Each row has a name. Each piece below is followed by the name of the row it came from, unless a question asks for something else. Each question is about the rows just above it.

[166 167 178 154 176 120 168 162 178 156] : L
[159  97 162 177 176 178 141 100  94 166] : Z
[ 98 125  97 163 154  87 158 156 124  99] : F
[154  82  88 158 120  93 131 135 114 150] : K
[120 167 154 162 166 178 168 178 157 176] : U
[ 98 157 134 130 110 145 115  85 117 178] : X
[ 87 131 114 158 135 120  82 154  93 150] : C
[149 147 115  94  89 111 138  92 170  88] : Q
[ 98 110 135  85 117 130 178 145 157 115] : N
[ 88  94 111 138  92  89 146 170 149 115] : B
[110 175 147  82 149  93 143 148  83 143] : S
Which row holds these entries in another order? [ 94  92  89 170 111 138 147 149 115  88] -> Q
[ 82  88  93 114 120 131 135 150 154 158] is which row reordered? -> K
Put [178 166 154 168 162 176 178 167 120 156] back in order: which row is it? -> L
Put [166  94 100 141 178 176 177 162  97 159] back in order: which row is it? -> Z
Which row holds these entries in another order? [ 98 115 145 130 178 157 110 135  85 117] -> N
Put [ 82  87  93 114 120 131 135 150 154 158] back in order: which row is it? -> C

[170 119 116 159] = puza
[115 119 159 170] = peziv
[171 117 159 119] = Neba
[170 119 117 159] = Dol
[135 156 111 112] = Vagef
[117 159 170 119] is which row reordered? -> Dol
Which row holds these entries in another order? [159 119 170 117] -> Dol
[116 119 159 170] is which row reordered? -> puza

[147 150 109 119 137]  fot
[129 125 132 117 140]  Zigi
[139 117 125 132 129]  kes
[121 147 125 121 129]  Paro
[ 98 134 143 125 120]  Gor
[143 119 134 125  98]  naro
[104  85 152 142 112]  Rinoz
Which row holds these entries in another order? [142 104  85 112 152] -> Rinoz
Which row holds these entries in another order? [132 129 125 139 117] -> kes
Put [ 98 119 125 134 143] back in order: which row is it? -> naro
[132 129 125 117 139] is which row reordered? -> kes
Put [120 125 143 134  98] back in order: which row is it? -> Gor

[115 124 114 122 117 111 144] : zosis
[101 145  99 126 118  95 134] : foni
[127  83 133 120 133 118 144] : dakev
[ 95 126 118 145  98 101 134] : dede
[129 132 144 138 139 143 114] : Veleg
[136 161 113 128 119 112 145] : gov
[123 124 121 132 108 147 119] : punef
[115 166 145 146 116 130 147] : Badu
[161 113 128 145 112 136 119] is which row reordered? -> gov
Which row holds these entries in another order? [134 101 145 126  98 118  95] -> dede
Put [118 145 101  98  95 134 126] back in order: which row is it? -> dede

[124  91  91 124 121 122 124 104 124 121 104] = seda
[124  91  91 124 121 122 124 104 124 121 110] = lidum
[121 124 122 109  91 124  91 120 123 104 124] = Pud
[124 124 120 124  91 121 124 109  91 122 104] = vis
[146 140 152 149 140 150 140 135 143 140 134] = Ruta
[124  91  91 124 121 122 124 104 124 121 109] = ziz
[124 104 123 120  91 124  91 109 122 124 121] is which row reordered? -> Pud
Which row holds these entries in another order? [124 121 109 124  91  91 124 121 122 124 104] -> ziz
[109 121 124 104 124 122 121 124  91  91 124] is which row reordered? -> ziz
[ 91  91 104 104 121 121 122 124 124 124 124] is which row reordered? -> seda
[ 91  91 104 109 120 121 122 123 124 124 124] is which row reordered? -> Pud
[ 91  91 104 109 120 121 122 124 124 124 124] is which row reordered? -> vis

[100 106  87 109  96] = Zubip
[113 119 118 117 118] = gobul
[117 119 118 118 120] = Giros
[119 117 117 122 119] = mitat
[118 121 118 117 119] = bavu
[119 115 118 120 119] = rir
[141 139 136 136 139] = tofa
[125 128 127 127 132] = Bon
[119 116 115 118 117] = mip
[137 136 141 137 139] = lol
[120 115 119 121 119] = nuni
Put [119 120 118 115 119] back in order: which row is it? -> rir
[117 118 115 116 119] is which row reordered? -> mip
Which row holds these entries in another order? [118 120 119 119 115] -> rir
Put [139 136 136 139 141] back in order: which row is it? -> tofa

